Below are the code and all the weights of a small trained network. Each question names an input and a class and asks about switching units off, where a switched-off unit gives its printed mean instead of its output.

import numpy as np


def w(rows, s, z=0):
    codes = np.array(rows[::2]) - 128.0
    scale = np.full(codes.shape[1], s)
    scale[-1] = z or s
    return codes * scale


def f(y):
    return np.maximum(y, 0)


def log_softmax(a):
    a = a - a.max(-1, keepdims=True)
    return a - np.log(np.exp(a).sum(-1, keepdims=True))


def net(x, mask):
    res = np.array(x, float).reshape(1, 4) / 4 @ E
    y = f(res @ A[0][:, :-1].T + A[0][:, -1])
    res = res + np.where(mask, y, B[0][:, -1]) @ B[0][:, :-1]
    return log_softmax(res[-1] @ U[:, :-1].T + U[:, -1])


A, B = {}, {}
E = w([
[208,164,109,84,119,166,96],'x0',
[124,122,118,132,124,120,114],'x1',
[116,157,111,65,253,120,105],'x2',
[169,118,173,97,144,35,96],'x3',
],0.013)
A[0] = w([
[193,80,173,161,2,148,139,162],'N1',
[185,173,128,111,110,149,54,253],'N2',
[80,219,113,61,247,106,86,142],'N3',
[158,110,213,98,128,65,141,132],'N4',
[166,168,108,122,190,162,123,172],'N5',
[60,155,71,123,147,185,151,77],'N6',
[149,131,164,94,152,17,49,147],'N7',
[19,137,181,105,78,82,169,116],'N8',
[56,5,112,181,170,76,157,144],'N9',
[166,136,242,135,121,98,119,76],'N10',
[119,124,66,183,142,210,146,107],'N11',
[51,87,146,151,201,116,146,122],'N12',
],0.0093,0.0049)
B[0] = w([
[61,83,124,129,104,94,185,238],'N1',
[131,94,157,25,87,122,132,208],'N2',
[96,125,128,159,75,89,201,249],'N3',
[104,190,203,137,103,179,115,193],'N4',
[144,71,108,161,31,112,168,187],'N5',
[69,158,184,140,104,206,115,173],'N6',
[102,125,236,185,80,173,126,232],'N7',
[179,76,148,67,204,144,137,185],'N8',
[188,92,171,121,81,158,123,209],'N9',
[106,158,152,160,164,184,124,170],'N10',
[118,162,254,58,107,179,91,184],'N11',
[196,100,135,92,123,91,149,187],'N12',
],0.009,0.013)
U = w([
[31,189,219,180,98,226,64,87],'0',
[4,91,102,160,81,63,239,99],'1',
[117,93,153,102,90,133,122,255],'2',
[254,51,153,35,91,149,135,98],'3',
[65,129,113,114,126,86,118,170],'4',
[131,140,75,81,209,126,37,76],'5',
[175,209,103,241,199,165,58,82],'6',
],0.0069,0.0067)

Each question gives the input, the list of numbers given to net, and the class t.
The units are the neurons (one row each of A and B). Each row of codes is followed by its name. A weight is (code - 128) times the scale printed after its matrix; where a second scale follows, it is the last column's (A, B and U).
mask holds one flag per neuron, in row order. A switched-off neuron (its flag False) gives its mean, the last column of its row in B, instead of its output. The means were averaged over made-up inputs and are rounded, as every weight is.
A unit's drop is (log p(t) with every unit on - log p(t) with that unit switched off) / (log p(t) with every unit on - log p(t) with every unit switched off).
The circuit of an input: a set's keep is (log p(t) with only the set's units on - log p(t) with every unit switched off) / (log p(t) with every unit on - log p(t) with every unit switched off). Starting from all 12 units, units are removed one at a time, each time the one whose removal leaves the highest keep (on an exact tie, the one counted first), for as long as the keep stays at least 0.8.
units of the circuit, in order: the units of the circuit, biggest drop first
unit that matters most: the unit with the biggest drop
top k neurons: the k neurons with the biggest drops, biggest first
drop of u: that unit's drop, to one decimal
input [7,1,8,-5], class 1: units of the circuit, in order -> (N3)
input [-8,-6,-5,2], class 3: top 2 neurons -> (N8, N9)
input [-6,-4,5,-5], class 3: units of the circuit, in order -> (N12, N9)
input [-8,-4,-7,-6], class 3: units of the circuit, in order -> (N8, N9)
input [3,5,8,-4], class 1: top 2 neurons -> (N3, N5)
input [7,7,3,8], class 0: top 2 neurons -> (N7, N4)
input [-8,-1,3,-6], class 3: units of the circuit, in order -> (N12, N9)
input [2,2,4,6], class 0: top 3 neurons -> (N7, N4, N1)
input [-3,-7,6,7], class 0: top 4 neurons -> (N7, N4, N1, N10)
input [-7,-3,6,-4], class 3: top 2 neurons -> (N12, N9)
input [-6,-5,-2,4], class 3: units of the circuit, in order -> (N8, N9)
input [-2,-4,3,5], class 0: top 3 neurons -> (N7, N4, N1)
input [2,7,5,8], class 0: top 2 neurons -> (N7, N4)
input [2,1,-8,-1], class 1: unit that matters most -> N1
input [5,4,-7,6], class 1: top 3 neurons -> (N1, N11, N9)
input [1,-2,2,1], class 4: top 2 neurons -> (N9, N1)
input [-8,4,-5,7], class 3: drop of N3 -> 0.1
input [-3,-8,3,8], class 0: drop of N10 -> 0.0
input [-7,1,0,-6], class 3: drop of N9 -> 0.2
input [-3,-3,8,5], class 1: unit that matters most -> N3
